Below are the code and all the weights of a small trained network. Each question names an input and a target symbol and asks about switching units off, where a switched-off unit gives its printed mean instead of its output.

import numpy as np


def w(rows, s, z=0):
    codes = np.array(rows[::2]) - 128.0
    scale = np.full(codes.shape[1], s)
    scale[-1] = z or s
    return codes * scale


def f(y):
    return np.maximum(y, 0)


def softmax(a):
    e = np.exp(a - a.max(-1, keepdims=True))
    return e / e.sum(-1, keepdims=True)


def log_softmax(a):
    a = a - a.max(-1, keepdims=True)
    return a - np.log(np.exp(a).sum(-1, keepdims=True))


def net(x, mask):
    ids = ['ΓΠβδθμξστφ'.index(c) for c in x.split()]
    T = len(ids)
    res = E[ids] + P[:T]
    q, k, v = (res @ M[0].T for M in (Q, K, V))
    z = softmax(np.where(np.tri(T) > 0, q @ k.T / 2**0.5, -1e9)) @ v
    res = res + np.where(mask[0], z, O[0][:, -1]) @ O[0][:, :-1]
    y = f(res @ A[0][:, :-1].T + A[0][:, -1])
    res = res + np.where(mask[1:13], y, B[0][:, -1]) @ B[0][:, :-1]
    return log_softmax(res[-1] @ U[:, :-1].T + U[:, -1])


Q, K, V, O, A, B = {}, {}, {}, {}, {}, {}
E = w([
[165,31,251],'Γ',
[172,81,105],'Π',
[131,174,104],'β',
[46,163,134],'δ',
[173,186,137],'θ',
[42,156,169],'μ',
[159,152,127],'ξ',
[154,88,129],'σ',
[129,232,132],'τ',
[111,136,70],'φ',
],0.021)
P = w([
[185,127,166],'0',
[189,254,226],'1',
[104,98,136],'2',
[197,221,189],'3',
[108,105,115],'4',
[164,143,125],'5',
[100,88,97],'6',
[149,129,112],'7',
[115,65,98],'8',
[121,86,90],'9',
[118,62,87],'10',
[112,69,88],'11',
],0.0056)
Q[0] = w([
[2,41,178],'H0',
[11,149,48],'H0',
],0.0064)
K[0] = w([
[168,168,100],'H0',
[203,91,255],'H0',
],0.0096)
V[0] = w([
[186,148,95],'H0',
[125,251,94],'H0',
],0.011)
O[0] = w([
[230,250,193,111],'H0',
[132,94,194,254],'H0',
],0.016,0.003)
A[0] = w([
[232,118,43,222],'N0',
[176,206,87,210],'N1',
[183,100,89,220],'N2',
[76,160,189,150],'N3',
[96,49,183,88],'N4',
[85,11,173,126],'N5',
[78,99,66,166],'N6',
[124,128,167,214],'N7',
[125,164,174,253],'N8',
[188,111,80,84],'N9',
[172,134,138,138],'N10',
[144,154,219,87],'N11',
],0.012,0.0071)
B[0] = w([
[129,189,195,202],'N0',
[108,117,173,214],'N1',
[96,166,217,185],'N2',
[132,120,75,216],'N3',
[97,190,130,204],'N4',
[140,141,79,231],'N5',
[146,82,96,202],'N6',
[157,62,37,223],'N7',
[126,65,184,255],'N8',
[254,184,18,140],'N9',
[67,134,120,163],'N10',
[189,164,129,227],'N11',
],0.0085,0.01)
U = w([
[122,126,196,119],'Γ',
[136,212,145,107],'Π',
[140,58,88,205],'β',
[236,185,37,3],'δ',
[255,56,100,198],'θ',
[206,148,132,98],'μ',
[156,92,164,150],'ξ',
[84,45,144,163],'σ',
[90,101,214,154],'τ',
[48,211,184,151],'φ',
],0.0074,0.0039)

Each question gives the input, a string of symbols that net reads in full, and the target symbol t.
The units are the heads (2 rows each of Q, K, V and O) and the neurons (one row each of A and B). Each row of codes is followed by its name. A weight is (code - 128) times the scale printed after its matrix; where a second scale follows, it is the last column's (O, A, B and U).
mask holds one flag per unit, heads first, then neurons. A switched-off unit (its flag False) gives its mean, the last column of its rows in O or B, instead of its output. The means were averaged over made-up inputs and are rounded, as every weight is.
A unit's drop is (log p(t) with every unit on - log p(t) with that unit switched off) / (log p(t) with every unit on - log p(t) with every unit switched off).
The circuit of an input: a set's keep is (log p(t) with only the set's units on - log p(t) with every unit switched off) / (log p(t) with every unit on - log p(t) with every unit switched off). Starting from the 12 units with the biggest drops (on a tie, the unit counted first), units are removed one at a time, each time the one whose removal leaves the highest keep (on an exact tie, the one counted first), for as long as the keep stays at least 0.8.
circuit, biggest first: the units of the circuit, biggest drop first
k most important neurons: the k neurons with the biggest drops, biggest first
drop when u is switched off: that unit's drop, to one decimal
input Γ φ β ξ μ τ τ μ φ φ Π μ, target β: circuit, biggest first : N6; H0
input τ τ Γ, target θ: 3 most important neurons : N7; N11; N5
input μ φ Γ μ, target σ: circuit, biggest first : H0; N6
input φ τ Γ Π τ β, target φ: circuit, biggest first : N0; N7; H0
input ξ θ μ τ τ φ θ τ μ, target θ: circuit, biggest first : H0; N7; N11; N3
input Γ σ ξ β σ φ σ μ Γ β, target δ: circuit, biggest first : H0
input Π ξ σ ξ, target φ: circuit, biggest first : H0; N0; N1; N10
input Π Γ θ σ Π τ, target φ: circuit, biggest first : H0; N1; N7; N0
input μ δ ξ Γ μ μ τ τ β δ, target β: drop when N2 is switched off : 0.1
input σ σ φ, target φ: drop when N9 is switched off : -0.1
input σ φ Γ β θ β μ θ β σ ξ φ, target δ: drop when N11 is switched off : -0.1
